What each symbol does to the objects:
q153: !>q144, %>q621, *>q958, ^>q593, ~>q199, @>q964
q142: !>q921, %>q639, *>q526, ^>q588, ~>q411, @>q958
q209: !>q933, %>q935, *>q968, ^>q181, ~>q656, @>q343
q559: !>q528, %>q628, *>q705, ^>q752, ~>q368, @>q807
q933: !>q421, %>q896, *>q179, ^>q343, ~>q181, @>q553
q144: !>q239, %>q672, *>q544, ^>q964, ~>q593, @>q474
q544: !>q215, %>q593, *>q239, ^>q939, ~>q803, @>q409
q543: !>q656, %>q862, *>q935, ^>q968, ~>q807, @>q179
q368: !>q752, %>q559, *>q910, ^>q643, ~>q705, @>q935
q123: !>q602, %>q611, *>q573, ^>q45, ~>q377, @>q817
q910: !>q862, %>q705, *>q752, ^>q543, ~>q528, @>q656
q528: !>q543, %>q910, *>q643, ^>q807, ~>q752, @>q968
q985: !>q207, %>q939, *>q163, ^>q253, ~>q474, @>q455
q34: !>q705, %>q46, *>q559, ^>q910, ~>q628, @>q862
q621: !>q672, %>q588, *>q199, ^>q144, ~>q153, @>q239
q526: !>q621, %>q411, *>q921, ^>q153, ~>q286, @>q144
q553: !>q123, %>q311, *>q872, ^>q377, ~>q164, @>q45
q807: !>q968, %>q543, *>q209, ^>q896, ~>q935, @>q763
q705: !>q643, %>q368, *>q528, ^>q862, ~>q910, @>q209
q602: !>q992, %>q331, *>q867, ^>q817, ~>q45, @>q142
q242: !>q872, %>q18, *>q553, ^>q611, ~>q311, @>q331
q964: !>q474, %>q239, *>q939, ^>q163, ~>q215, @>q31
q992: !>q639, %>q658, *>q361, ^>q142, ~>q817, @>q921
q763: !>q242, %>q179, *>q343, ^>q311, ~>q421, @>q611
q968: !>q179, %>q656, *>q933, ^>q763, ~>q896, @>q242
q639: !>q286, %>q321, *>q411, ^>q921, ~>q142, @>q199
q896: !>q763, %>q968, *>q181, ^>q421, ~>q933, @>q311
q336: !>q46, %>q629, *>q614, ^>q34, ~>q254, @>q705
q455: !>q336, %>q3, *>q942, ^>q254, ~>q103, @>q34
q164: !>q377, %>q553, *>q611, ^>q573, ~>q872, @>q867
q872: !>q573, %>q164, *>q123, ^>q331, ~>q611, @>q658
q752: !>q807, %>q528, *>q862, ^>q935, ~>q643, @>q896
q253: !>q455, %>q207, *>q606, ^>q103, ~>q31, @>q254
q588: !>q958, %>q921, *>q153, ^>q672, ~>q621, @>q803
q628: !>q910, %>q34, *>q368, ^>q528, ~>q559, @>q543
q817: !>q142, %>q992, *>q321, ^>q411, ~>q361, @>q588
q254: !>q34, %>q336, *>q582, ^>q628, ~>q614, @>q910
q593: !>q964, %>q144, *>q803, ^>q215, ~>q544, @>q163
q421: !>q311, %>q763, *>q18, ^>q553, ~>q343, @>q123
q321: !>q526, %>q361, *>q142, ^>q286, ~>q639, @>q153
q239: !>q985, %>q803, *>q215, ^>q474, ~>q964, @>q253
q411: !>q588, %>q142, *>q286, ^>q621, ~>q526, @>q672
q935: !>q896, %>q807, *>q656, ^>q933, ~>q209, @>q421
q803: !>q939, %>q544, *>q964, ^>q985, ~>q239, @>q207
q311: !>q611, %>q242, *>q164, ^>q123, ~>q553, @>q602
q939: !>q409, %>q215, *>q474, ^>q207, ~>q985, @>q3
q573: !>q867, %>q377, *>q602, ^>q658, ~>q331, @>q321
q958: !>q544, %>q199, *>q144, ^>q803, ~>q672, @>q939
q614: !>q628, %>q254, *>q46, ^>q559, ~>q582, @>q528
q629: !>q582, %>q942, *>q254, ^>q46, ~>q336, @>q368
q46: !>q368, %>q582, *>q628, ^>q705, ~>q34, @>q643
q331: !>q658, %>q573, *>q45, ^>q992, ~>q602, @>q639
q179: !>q18, %>q181, *>q421, ^>q242, ~>q763, @>q872
q942: !>q614, %>q103, *>q336, ^>q582, ~>q629, @>q559
q611: !>q331, %>q872, *>q377, ^>q602, ~>q123, @>q992
q582: !>q559, %>q614, *>q34, ^>q368, ~>q46, @>q752
q474: !>q253, %>q985, *>q409, ^>q31, ~>q163, @>q103
q286: !>q153, %>q526, *>q588, ^>q199, ~>q921, @>q593
q181: !>q343, %>q933, *>q763, ^>q18, ~>q179, @>q164
q656: !>q181, %>q209, *>q896, ^>q179, ~>q968, @>q18
q672: !>q803, %>q958, *>q593, ^>q239, ~>q144, @>q985
q215: !>q163, %>q964, *>q985, ^>q409, ~>q939, @>q606
q377: !>q45, %>q123, *>q331, ^>q867, ~>q573, @>q361
q361: !>q411, %>q817, *>q639, ^>q526, ~>q321, @>q621
q862: !>q209, %>q643, *>q807, ^>q656, ~>q543, @>q181
q921: !>q199, %>q286, *>q621, ^>q958, ~>q588, @>q544
q199: !>q593, %>q153, *>q672, ^>q544, ~>q958, @>q215
q606: !>q942, %>q31, *>q455, ^>q629, ~>q3, @>q582
q18: !>q164, %>q343, *>q311, ^>q872, ~>q242, @>q573
q31: !>q103, %>q253, *>q3, ^>q942, ~>q606, @>q614
q343: !>q553, %>q421, *>q242, ^>q164, ~>q18, @>q377
q867: !>q361, %>q45, *>q992, ^>q321, ~>q658, @>q526
q3: !>q629, %>q606, *>q103, ^>q336, ~>q455, @>q46
q45: !>q817, %>q602, *>q658, ^>q361, ~>q867, @>q411
q163: !>q31, %>q474, *>q207, ^>q606, ~>q409, @>q942
q643: !>q935, %>q752, *>q543, ^>q209, ~>q862, @>q933
q409: !>q606, %>q163, *>q253, ^>q3, ~>q207, @>q629
q103: !>q254, %>q455, *>q629, ^>q614, ~>q942, @>q628
q207: !>q3, %>q409, *>q31, ^>q455, ~>q253, @>q336
q658: !>q321, %>q867, *>q817, ^>q639, ~>q992, @>q286

The rows follow the links: the fewer symbols apart two objects are, the more alike their rows tend to be.

Each row is also shifted at random along 4 hidden directions that mean nothing.

Some objects, each with a row of numbers:
q935: [-67,-7,14,-58,-49,58,-6,34,13,36,41,51,-66,-10,44,4,12,10,-18,-24,12,1,-1,-14,11,6,-31,6,34,28,5,3,5,10,-6,-4,-38,16,39]
q207: [-113,-12,-7,-20,3,5,16,9,-10,3,26,-30,-2,-60,6,-35,-5,-24,26,3,35,21,-37,14,-32,-35,15,-15,-25,0,1,32,5,-38,-4,-13,11,12,14]
q421: [47,-20,4,-52,-27,43,-25,12,11,24,49,6,-24,-54,-9,5,2,2,-17,16,7,10,10,24,-3,-24,-31,0,3,-6,-19,8,-8,-17,-14,-15,1,-3,15]
q526: [-150,11,8,11,10,-12,-34,-26,-12,7,-19,-9,29,23,-34,19,-2,23,-3,11,-26,3,8,12,9,13,-15,10,14,-2,-23,-22,-9,32,12,19,13,-13,-29]
q18: [33,-30,18,-39,8,27,-48,-10,-5,4,18,-26,19,-21,-14,26,26,11,-20,38,-5,11,22,22,15,5,-23,-13,11,-32,-23,-8,-18,2,2,-19,-5,3,-19]
q336: [-34,-11,14,-1,31,-15,51,5,-13,-1,29,-16,-20,-2,51,-29,-2,-17,16,-16,21,-19,-10,-40,-2,-22,24,7,10,-14,20,5,-20,-17,-19,-32,-16,25,-8]
q588: [17,22,-14,51,-7,-20,-41,-24,-14,-15,-70,-3,43,37,-42,25,7,20,11,13,-32,38,-9,32,1,33,3,-36,-13,2,-10,11,34,27,11,26,22,-5,4]
q968: [40,-7,25,-31,7,4,-27,-18,-36,26,9,-15,5,11,18,-3,21,15,11,5,13,19,-20,-5,-1,-2,-18,-1,40,-2,-21,1,-11,20,14,5,-14,27,-10]
q606: [-98,-47,2,-34,38,-15,-15,-10,-28,-26,9,-77,47,-59,10,-30,36,-36,23,42,39,33,-20,26,-13,-14,22,-33,-24,-47,-3,28,-11,-47,5,-33,14,31,-20]
q46: [11,8,-1,-1,-9,-8,23,17,-12,3,-12,17,-17,23,45,-29,7,-8,13,-36,29,5,-28,-22,-8,14,11,4,10,24,21,6,12,-1,9,12,-17,23,21]
q559: [8,-1,9,-27,39,-38,13,-2,-30,-14,-18,-31,21,13,27,-38,-3,-27,19,-23,55,-21,-17,-25,-17,3,18,40,12,-1,10,-31,-29,-15,45,26,-5,22,-26]
q582: [-58,-2,-8,-12,-34,17,-39,20,-11,-12,-61,20,7,45,41,-4,56,-4,3,-13,18,43,-14,4,13,73,0,-29,12,19,23,7,44,14,27,25,-28,33,42]
q242: [64,-17,-8,-21,-50,54,-82,12,24,-11,-42,34,7,11,-11,46,51,25,-40,25,-27,41,35,38,37,65,-32,-48,7,-5,-3,4,38,21,-2,0,-21,4,31]
q933: [101,9,30,-21,35,-29,24,-22,-29,26,29,-16,-4,6,3,-21,-35,1,12,-20,23,-33,-14,-27,-16,-36,-11,52,32,-1,-18,-27,-46,16,22,23,-3,-4,-42]
q321: [0,31,-24,25,-59,36,14,30,69,13,6,83,-54,7,-27,36,-32,19,-33,-20,-44,-23,39,4,17,8,-20,7,-16,31,10,-1,29,12,-32,3,0,-45,36]
q611: [99,23,21,36,17,-24,-1,-30,-14,16,-8,10,7,53,-15,24,-14,34,0,-7,-32,-19,13,-20,14,0,-14,22,31,2,-20,-24,-20,46,0,14,3,-10,-31]
q593: [-90,15,-21,24,10,-30,-2,9,30,-43,-64,12,39,33,-23,7,-10,-16,-21,-5,-2,-25,32,-1,6,47,23,21,-35,-2,23,-39,4,-12,27,28,10,-23,-14]
q377: [49,9,15,15,6,-9,-31,-34,-25,19,-12,-9,20,29,-29,23,0,37,7,12,-26,15,-5,12,5,1,-21,-8,27,-3,-36,-2,-7,41,2,10,8,-3,-23]
q942: [-4,-34,-1,5,16,2,-16,5,-13,-37,-25,-31,28,6,36,-4,67,-15,6,25,6,32,-5,6,14,43,26,-53,-11,-31,27,23,19,-10,-5,-32,-11,36,5]
q896: [69,-13,9,-23,-13,10,-76,-18,-40,0,-50,-13,33,41,7,16,48,22,-3,11,5,50,-11,26,11,50,-22,-28,28,-4,-16,-5,19,35,40,26,-13,32,2]
q573: [227,70,0,78,4,-48,52,-17,18,14,-26,51,-9,72,-23,17,-68,25,-1,-55,-39,-55,10,-41,1,-7,-1,57,11,44,-3,-37,-10,42,3,48,15,-43,-19]
q658: [91,-1,-9,25,4,-7,-29,-21,4,-9,-10,-25,37,-7,-53,23,-5,15,-9,38,-33,11,14,36,3,4,-3,-18,-14,-23,-20,5,-4,4,1,1,23,-17,-24]
q964: [-37,23,-15,57,6,-31,8,3,12,-37,-71,21,28,67,4,13,11,0,-3,-16,-19,-10,15,-13,25,57,27,-6,-17,10,32,-12,26,13,9,11,-4,-6,0]
q455: [120,-19,-4,32,21,-6,76,16,11,-13,53,-21,-22,-48,34,-39,-5,-29,22,8,5,-7,-21,-25,-13,-53,41,-27,-29,-21,24,53,-1,-47,-58,-70,9,11,7]
q656: [-78,-11,25,-54,0,13,-47,-8,-31,17,-8,-4,1,29,23,7,24,11,-10,-11,23,6,-4,-5,9,27,-27,16,47,0,-13,-36,-20,27,39,27,-22,22,-5]
q639: [-42,-15,4,19,-8,25,-7,-13,13,17,44,-4,-12,-35,-29,24,-5,24,-5,35,-43,10,8,20,10,-36,-11,-34,-5,-24,-22,28,-3,6,-47,-42,6,-12,2]
q103: [-46,-27,-8,-7,11,-12,-26,13,-8,-43,-49,-15,39,20,31,-1,45,-24,-10,10,17,13,9,0,13,62,29,-21,-14,-17,30,-4,15,-17,21,-6,-16,26,5]

From each start, follow one symbol. Which object do you reach?
Answers are names.
start [17,-13,0,41,-8,24,-4,-21,2,13,45,-12,-8,-29,-30,24,8,28,8,45,-54,33,-2,25,8,-42,-5,-60,1,-23,-26,53,11,14,-64,-58,12,-2,9]
@: q958
start [52,-1,-21,48,10,-14,17,2,22,-27,-14,-12,14,-16,-23,3,-10,-13,6,20,-23,3,5,15,-3,-6,25,-28,-42,-11,9,24,21,-19,-24,-26,25,-14,2]
@: q474
start [17,-11,-9,-10,-13,-6,-61,-2,-39,-31,-86,-15,47,51,33,-2,64,-7,13,-2,21,59,-23,15,11,84,8,-37,9,5,20,8,40,14,44,28,-12,42,23]
*: q559
start [-41,-1,-6,29,-28,21,-30,-24,-11,15,5,-7,8,-18,-29,26,12,30,13,32,-41,59,-21,36,-2,-13,-12,-63,-3,-5,-26,54,34,19,-29,-21,13,3,23]
@: q593
start [-52,31,-20,21,-23,-2,62,25,19,13,9,37,-42,-8,14,-27,-29,-17,19,-44,11,-3,-23,-16,-26,-20,13,13,-17,43,18,19,29,-19,-9,16,4,-7,41]
^: q606
start [29,5,-28,35,-3,-19,-37,-20,-8,-28,-55,-27,56,3,-46,10,20,2,13,32,-21,41,-5,46,-3,28,12,-45,-33,-10,-7,21,34,5,10,11,30,-7,2]
*: q672
start [-68,14,3,33,4,-11,52,0,-1,0,23,6,-22,-5,17,-21,-17,-9,21,-17,-3,-4,-23,-24,-13,-33,17,-7,-6,7,8,25,5,-9,-31,-16,4,6,9]
^: q207
start [-25,-10,-7,-7,21,-11,69,23,14,-6,47,-19,-20,-52,27,-44,-19,-40,14,-9,31,-22,-12,-24,-23,-50,28,11,-26,-9,20,16,-18,-53,-21,-33,6,1,-2]
*: q103
start [32,-5,-3,1,10,-9,-51,-31,-11,-8,-18,-36,44,-9,-55,22,1,14,-4,39,-17,19,9,43,5,1,-13,-12,-8,-22,-27,-5,-2,9,15,11,22,-14,-26]
@: q526
start [-11,-44,20,-32,-10,39,-88,-24,-25,4,7,-31,27,-10,-11,43,57,36,-15,61,-23,53,16,38,29,18,-28,-59,26,-41,-30,16,1,20,-12,-35,-10,19,-5]
~: q164
start [-115,-4,-1,23,-2,-2,25,2,0,0,17,-1,-14,-10,13,-9,-2,-2,15,3,-3,8,-12,-8,-5,-18,15,-17,-4,-4,6,26,11,-6,-23,-26,3,5,10]
!: q163
start [-52,-4,-1,45,40,-37,10,-8,-2,-33,-31,-22,35,28,4,3,7,-3,10,14,-16,-6,7,-12,11,17,33,-14,-14,-23,15,2,-3,-2,-6,-20,7,0,-25]
^: q474
start [20,30,-17,24,26,-46,68,16,12,-19,-20,4,-4,11,6,-40,-38,-35,15,-39,25,-42,-8,-34,-24,-12,36,41,-31,20,25,-17,-8,-26,13,29,10,-17,-9]
!: q455
start [116,-1,-2,4,-32,37,-34,7,17,1,-10,35,-9,17,-8,41,24,30,-27,21,-43,16,26,13,29,36,-22,-29,14,-1,5,2,17,25,-19,-12,-16,-5,15]
~: q553
start [11,-7,7,-55,-20,27,-31,2,-8,20,7,2,-7,-23,-4,0,1,3,-6,-5,24,10,-6,16,-8,-3,-34,20,22,12,-20,-10,-5,2,23,29,-9,5,7]
*: q763
start [-59,23,6,-23,-42,39,4,21,28,40,39,71,-61,5,-4,24,-33,27,-27,-28,-17,-29,27,-17,9,-13,-42,38,31,38,-7,-24,-4,26,-9,22,-20,-20,18]
%: q164
start [103,51,-24,89,-21,-20,19,-10,15,0,-47,49,-1,54,-32,18,-29,27,7,-27,-47,6,-4,2,2,15,7,-5,-11,35,1,10,40,30,-11,25,15,-25,15]
@: q544
start [3,-16,-9,5,-15,21,-53,-6,20,-10,-7,-10,24,-21,-46,38,14,18,-18,42,-33,26,28,43,17,6,-13,-35,-16,-24,-16,16,8,2,-15,-18,10,-15,-4]
~: q361
